Here is a tiny trained network, its code and every weight. The questions are about switching its units off for an input and a target symbol, where a switched-off unit gives its printed mean instead of its output.

import numpy as np


def w(rows, s, z=0):
    codes = np.array(rows[::2]) - 128.0
    scale = np.full(codes.shape[1], s)
    scale[-1] = z or s
    return codes * scale


def f(y):
    return y / 2 * (1 + np.tanh(0.7978845608 * (y + 0.044715 * y**3)))


def softmax(a):
    e = np.exp(a - a.max(-1, keepdims=True))
    return e / e.sum(-1, keepdims=True)


def log_softmax(a):
    a = a - a.max(-1, keepdims=True)
    return a - np.log(np.exp(a).sum(-1, keepdims=True))


def net(x, mask):
    ids = ['ΘΛΞΣΩαγδζμπφψ'.index(c) for c in x.split()]
    T = len(ids)
    res = E[ids] + P[:T]
    u = 0
    for l in range(2):
        r = res
        for j in range(3):
            rows = slice(2 * j, 2 * j + 2)
            q, k, v = (r @ M[l][rows].T for M in (Q, K, V))
            z = softmax(np.where(np.tri(T) > 0, q @ k.T / 2**0.5, -1e9)) @ v
            o = O[l][rows]
            res = res + np.where(mask[u + j], z, o[:, -1]) @ o[:, :-1]
        u += 3
        y = f(res @ A[l][:, :-1].T + A[l][:, -1])
        res = res + np.where(mask[u : u + 4], y, B[l][:, -1]) @ B[l][:, :-1]
        u += 4
    return log_softmax(res[-1] @ U[:, :-1].T + U[:, -1])


Q, K, V, O, A, B = {}, {}, {}, {}, {}, {}
E = w([
[117,154,163,112],'Θ',
[52,203,84,173],'Λ',
[86,168,112,147],'Ξ',
[153,146,205,5],'Σ',
[169,126,162,192],'Ω',
[61,37,129,133],'α',
[77,176,123,136],'γ',
[99,124,171,74],'δ',
[81,171,135,140],'ζ',
[118,44,165,40],'μ',
[101,196,90,187],'π',
[85,170,130,135],'φ',
[58,72,141,99],'ψ',
],0.016)
P = w([
[247,185,1,96],'0',
[125,177,132,54],'1',
[135,163,147,57],'2',
[140,153,156,46],'3',
[134,166,164,61],'4',
[134,156,172,59],'5',
[156,164,173,51],'6',
[154,158,190,55],'7',
[152,160,176,61],'8',
[154,162,176,63],'9',
[154,169,182,63],'10',
],0.0075)
Q[0] = w([
[119,26,146,121],'L0H1',
[146,127,39,93],'L0H1',
[41,234,102,47],'L0H2',
[129,213,176,7],'L0H2',
[75,205,52,133],'L0H3',
[49,14,122,67],'L0H3',
],0.011)
K[0] = w([
[179,121,146,185],'L0H1',
[79,142,199,53],'L0H1',
[182,76,163,165],'L0H2',
[167,113,197,163],'L0H2',
[161,167,195,43],'L0H3',
[92,6,108,103],'L0H3',
],0.013)
V[0] = w([
[202,138,228,225],'L0H1',
[147,143,32,100],'L0H1',
[108,3,77,160],'L0H2',
[118,131,207,255],'L0H2',
[118,141,44,186],'L0H3',
[192,26,55,169],'L0H3',
],0.0081)
O[0] = w([
[162,196,44,66,83],'L0H1',
[101,197,101,118,136],'L0H1',
[101,72,80,100,3],'L0H2',
[97,134,2,120,48],'L0H2',
[85,130,65,161,32],'L0H3',
[119,118,106,116,24],'L0H3',
],0.0098,0.0054)
A[0] = w([
[133,233,136,254,255],'L0N1',
[109,169,193,99,58],'L0N2',
[166,116,208,92,48],'L0N3',
[62,186,152,56,239],'L0N4',
],0.0086,0.0063)
B[0] = w([
[138,30,119,17,217],'L0N1',
[129,74,99,45,210],'L0N2',
[45,147,41,72,232],'L0N3',
[182,2,147,134,255],'L0N4',
],0.008,0.012)
Q[1] = w([
[97,203,113,215],'L1H1',
[23,168,182,105],'L1H1',
[47,89,215,16],'L1H2',
[223,174,54,185],'L1H2',
[9,130,95,90],'L1H3',
[215,59,156,101],'L1H3',
],0.012)
K[1] = w([
[74,40,94,152],'L1H1',
[193,177,139,40],'L1H1',
[251,171,139,22],'L1H2',
[38,31,179,142],'L1H2',
[19,52,93,158],'L1H3',
[162,226,95,117],'L1H3',
],0.012)
V[1] = w([
[66,244,253,110],'L1H1',
[158,57,27,225],'L1H1',
[145,180,92,55],'L1H2',
[233,199,176,92],'L1H2',
[37,108,199,111],'L1H3',
[238,62,219,98],'L1H3',
],0.0057)
O[1] = w([
[254,147,186,185,104],'L1H1',
[75,45,177,41,3],'L1H1',
[133,232,147,84,204],'L1H2',
[157,186,168,92,184],'L1H2',
[139,28,166,105,147],'L1H3',
[124,91,50,198,253],'L1H3',
],0.0078,0.013)
A[1] = w([
[164,178,85,162,45],'L1N1',
[29,151,254,219,10],'L1N2',
[45,19,167,55,76],'L1N3',
[62,159,149,160,23],'L1N4',
],0.0079,0.012)
B[1] = w([
[199,251,137,49,116],'L1N1',
[240,188,3,105,126],'L1N2',
[139,175,95,183,255],'L1N3',
[228,30,37,3,121],'L1N4',
],0.011,0.0055)
U = w([
[123,158,122,105,102],'Θ',
[104,139,192,146,195],'Λ',
[94,199,191,187,246],'Ξ',
[210,254,58,162,103],'Σ',
[44,254,130,71,143],'Ω',
[124,98,105,98,107],'α',
[132,120,101,97,96],'γ',
[188,132,199,7,132],'δ',
[126,150,111,104,88],'ζ',
[134,127,71,99,72],'μ',
[112,173,138,95,101],'π',
[136,128,92,93,67],'φ',
[136,122,137,99,96],'ψ',
],0.007,0.011)

Each question gives the input, a string of symbols that net reads in full, and the target symbol t.
The units are the heads (2 rows each of Q, K, V and O) and the neurons (one row each of A and B). Each row of codes is followed by its name. A weight is (code - 128) times the scale printed after its matrix; where a second scale follows, it is the last column's (O, A, B and U).
mask holds one flag per unit, layer by layer, with each layer's heads first. A switched-off unit (its flag False) gives its mean, the last column of its rows in O or B, instead of its output. The means were averaged over made-up inputs and are rounded, as every weight is.
A unit's drop is (log p(t) with every unit on - log p(t) with that unit switched off) / (log p(t) with every unit on - log p(t) with every unit switched off).
k most important neurons: the k neurons with the biggest drops, biggest first
top k neurons in layer l: the k neurons of layer l with the biggest drops, biggest first
which heads matter: for each layer, one digit per head in row order, 1 if its drop is at least 0.15 and else 0, layers parted by /
input Ω ζ Λ, target Ω: 2 most important neurons	[L0N1, L0N4]
input Σ Σ α ψ Ω Ξ, target Σ: 2 most important neurons	[L0N1, L1N1]
input Σ γ Ω Σ Σ Σ α Σ α, target Σ: which heads matter	111 / 100
input Σ Σ Θ ψ, target Ξ: which heads matter	000 / 100
input Σ ζ γ Σ γ α Σ φ, target δ: 3 most important neurons	[L0N3, L0N1, L1N3]
input Ω Ξ Σ Ξ Θ μ Θ μ Σ, target Ω: 2 most important neurons	[L0N4, L0N3]
input Ω ψ γ Σ Σ ζ, target Ω: 2 most important neurons	[L0N4, L1N3]
input Σ Σ δ Σ Λ Σ α Λ Ω Λ, target Σ: 2 most important neurons	[L0N1, L1N1]
input φ Σ α, target Ξ: top 2 neurons in layer 0	[L0N1, L0N2]
input Σ Ξ Ξ, target δ: most important neuron	[L0N1]
input Ω γ Σ α π φ, target Ω: 2 most important neurons	[L0N4, L1N3]
input Ω Σ Ω, target δ: which heads matter	110 / 100
input Θ ψ Σ Ξ Σ Ω Σ γ Σ Θ Ω, target δ: top 2 neurons in layer 0	[L0N1, L0N2]
input Ξ α ζ Σ ψ Σ Σ Λ, target δ: top 2 neurons in layer 0	[L0N1, L0N2]
input Σ Λ Σ Ω φ ζ ζ Σ Σ Σ φ, target Σ: which heads matter	011 / 110
input Σ Σ μ α Λ Ω Σ Σ Σ Σ φ, target Σ: 2 most important neurons	[L0N1, L1N1]
input γ ζ μ δ Λ Σ Ξ, target δ: most important neuron	[L1N3]
input Σ α γ Ω ζ, target Σ: top 2 neurons in layer 0	[L0N1, L0N3]
input Ω α Λ, target Ω: 2 most important neurons	[L1N3, L0N1]
input Σ Σ Σ Λ Σ ζ, target δ: top 2 neurons in layer 0	[L0N1, L0N3]
input Σ Σ Σ Σ Σ Σ Σ Σ ψ Ω, target Σ: which heads matter	111 / 110
input Ω α Σ Σ γ, target Ω: top neuron in layer 0	[L0N4]
input α ζ Σ γ Σ π, target δ: top 2 neurons in layer 0	[L0N1, L0N2]
